[[-1.42  1.45 -0.68 -0.70  1.99]
 [-4.40  5.72 -4.86 -1.43  7.73]
 [-3.53  2.33 -2.93 -1.04  4.71]]
:
[ 1.99 -1.43 -2.93]

[[-2.15  3.58]
 [-5.86  0.33]
 [ 1.50 -1.53]
 [-3.31  1.86]
 [-2.53 -1.97]]
:
[ 3.58 -5.86]

[[ 0.47  0.16 -0.47 -2.42 -0.10]
 [ 1.21 -2.68  5.52  4.90 -1.95]
 [-0.04  5.71 -4.64  4.73 -2.51]]
:
[-0.10  4.90 -4.64]

[[ 2.08  0.44  1.82  6.75]
 [-0.31  6.08  1.74  1.72]
 [-2.50  2.08 -3.23 -0.37]
 [ 0.92  0.79 -2.00  2.20]
 [-2.97  4.14  0.71 -0.41]]
:
[6.75 1.74 2.08 0.92]

[[ 1.48  3.49]
 [-6.75  3.87]
 [-1.82 -3.16]]
:
[ 3.49 -6.75]

[[ 2.42 -1.97  2.15  3.36  1.70]
 [ 3.45 -0.38  3.69 -0.21 -1.24]
 [-5.39 -3.83 -6.31 -4.22  1.58]]
:
[ 1.70 -0.21 -6.31]

[[ 4.84  6.50]
 [-2.81  0.10]]
:
[ 6.50 -2.81]

[[ 6.06 -0.16  1.02  2.44  2.75]
 [-4.18  0.72 -1.35  2.54 -4.41]]
:
[2.75 2.54]

[[ 0.79  0.78 -7.09]
 [ 2.52  1.09 -1.56]
 [-0.95  2.01  2.71]
 [ 0.98 -2.21 -0.51]]
:
[-7.09  1.09 -0.95]
---
[[ 3.93  4.05  2.45 -6.91]
 [-4.11  1.83  2.11 -5.59]]
:
[[ 3.93  4.05]
 [-4.11  1.83]]

[[-0.54 -2.55 -2.18 -0.05]
 [-2.63 -0.82 -0.09  4.48]
 [ 7.12 -0.02 -0.47  4.58]
 [ 0.93  1.38 -3.48  1.40]]
:
[[-0.54 -2.55]
 [-2.63 -0.82]]

[[3.19 5.37 0.49]
 [0.98 2.48 6.01]
 [2.15 5.96 1.00]
 [1.75 1.50 6.35]
 [0.72 5.75 2.84]]
:
[[3.19 5.37]
 [0.98 2.48]]

[[-3.27 -3.96]
 [-3.10 -3.71]
 [-5.19 -4.95]
 [-5.97 -4.18]]
:
[[-3.27 -3.96]
 [-3.10 -3.71]]

[[ 6.48 -0.32  3.16 -1.62  3.51]
 [-1.30  1.15 -4.91 -2.49 -4.97]]
:
[[ 6.48 -0.32]
 [-1.30  1.15]]

[[-1.33 -1.50]
 [-0.70 -3.62]
 [ 0.23 -0.52]
 [-2.00 -1.20]
 [ 7.71  2.50]]
:
[[-1.33 -1.50]
 [-0.70 -3.62]]

[[ 1.30  7.74 -0.03]
 [ 0.29  0.10  5.26]]
:
[[1.30 7.74]
 [0.29 0.10]]

[[ 2.40 -0.53]
 [ 6.93 -2.61]
 [ 0.46  0.19]]
:
[[ 2.40 -0.53]
 [ 6.93 -2.61]]
---
[[-6.46 -4.71 -1.81  3.89 -0.81  2.54  2.52 -1.31 -0.88  4.39 -0.88 -4.52
  -2.20 -7.25]
 [ 4.65  3.30  0.57 -3.53  1.04 -4.26 -3.60 -0.78 -1.01 -4.51 -1.63  2.73
  -1.21  4.12]
 [-5.96 -3.74 -2.17  5.42  0.69  4.09  3.15  0.06 -1.21  5.71 -0.88 -4.39
  -1.80 -6.75]]
:
[[-6.46 -4.71 -1.81  3.89 -0.81  2.54  2.52 -1.31 -0.88  4.39 -0.88 -4.52
  -2.20 -7.25]
 [-5.96 -3.74 -2.17  5.42  0.69  4.09  3.15  0.06 -1.21  5.71 -0.88 -4.39
  -1.80 -6.75]
 [ 4.65  3.30  0.57 -3.53  1.04 -4.26 -3.60 -0.78 -1.01 -4.51 -1.63  2.73
  -1.21  4.12]]

[[ 4.48 -0.86 -5.97 -2.00 -2.10  6.55 -4.48  3.77  7.03  4.22 -3.92]
 [ 4.51 -0.53 -7.81 -6.64  3.72  5.46 -0.91  2.02  4.50  4.95 -4.45]
 [-0.72  1.17  1.41  0.12 -3.10  1.12  0.60 -2.26  0.02 -0.15  0.78]
 [ 2.09 -1.74  2.98 -1.64  1.49 -1.84  2.14 -2.19 -2.26 -3.28  1.18]
 [ 1.19 -0.45 -2.10  3.02 -3.93 -1.30 -3.13  2.02  5.63  1.27 -3.70]]
:
[[-0.72  1.17  1.41  0.12 -3.10  1.12  0.60 -2.26  0.02 -0.15  0.78]
 [ 1.19 -0.45 -2.10  3.02 -3.93 -1.30 -3.13  2.02  5.63  1.27 -3.70]
 [ 2.09 -1.74  2.98 -1.64  1.49 -1.84  2.14 -2.19 -2.26 -3.28  1.18]
 [ 4.48 -0.86 -5.97 -2.00 -2.10  6.55 -4.48  3.77  7.03  4.22 -3.92]
 [ 4.51 -0.53 -7.81 -6.64  3.72  5.46 -0.91  2.02  4.50  4.95 -4.45]]

[[ 0.57 -0.65  1.57 -0.18 -1.05 -0.94 -0.64 -2.92  2.73  3.38  1.76  2.53
   2.89]
 [-0.05 -0.40 -4.38  0.27  1.00 -2.09 -0.51  4.15 -0.64  4.22  3.08  6.06
  -0.34]]
:
[[-0.05 -0.40 -4.38  0.27  1.00 -2.09 -0.51  4.15 -0.64  4.22  3.08  6.06
  -0.34]
 [ 0.57 -0.65  1.57 -0.18 -1.05 -0.94 -0.64 -2.92  2.73  3.38  1.76  2.53
   2.89]]

[[ 5.13 -4.83  4.95  4.95 -5.78  7.15  0.46  1.09]
 [ 1.74 -2.44  1.07  2.16 -5.23  3.65 -2.61  2.20]
 [ 0.61 -0.95  0.55  2.70  0.73  0.51 -0.66 -0.62]]
:
[[ 0.61 -0.95  0.55  2.70  0.73  0.51 -0.66 -0.62]
 [ 1.74 -2.44  1.07  2.16 -5.23  3.65 -2.61  2.20]
 [ 5.13 -4.83  4.95  4.95 -5.78  7.15  0.46  1.09]]

[[ 4.56 -4.82]
 [ 0.51  0.63]
 [-1.69  5.57]
 [ 2.69  2.52]
 [ 1.15  0.83]
 [-5.02  7.13]
 [ 1.87  1.72]
 [ 4.27 -2.23]
 [ 0.67  0.60]
 [-1.35  4.79]
 [ 0.62  1.60]
 [-3.98  4.63]]
:
[[-5.02  7.13]
 [-3.98  4.63]
 [-1.69  5.57]
 [-1.35  4.79]
 [ 0.51  0.63]
 [ 0.62  1.60]
 [ 0.67  0.60]
 [ 1.15  0.83]
 [ 1.87  1.72]
 [ 2.69  2.52]
 [ 4.27 -2.23]
 [ 4.56 -4.82]]

[[ 2.73 -5.28 -1.44  3.75 -1.37 -1.71]
 [-2.94  0.59  0.44 -0.62 -3.88  4.29]
 [-3.66 -2.46 -5.64 -5.30  1.40 -5.41]]
:
[[-3.66 -2.46 -5.64 -5.30  1.40 -5.41]
 [-2.94  0.59  0.44 -0.62 -3.88  4.29]
 [ 2.73 -5.28 -1.44  3.75 -1.37 -1.71]]
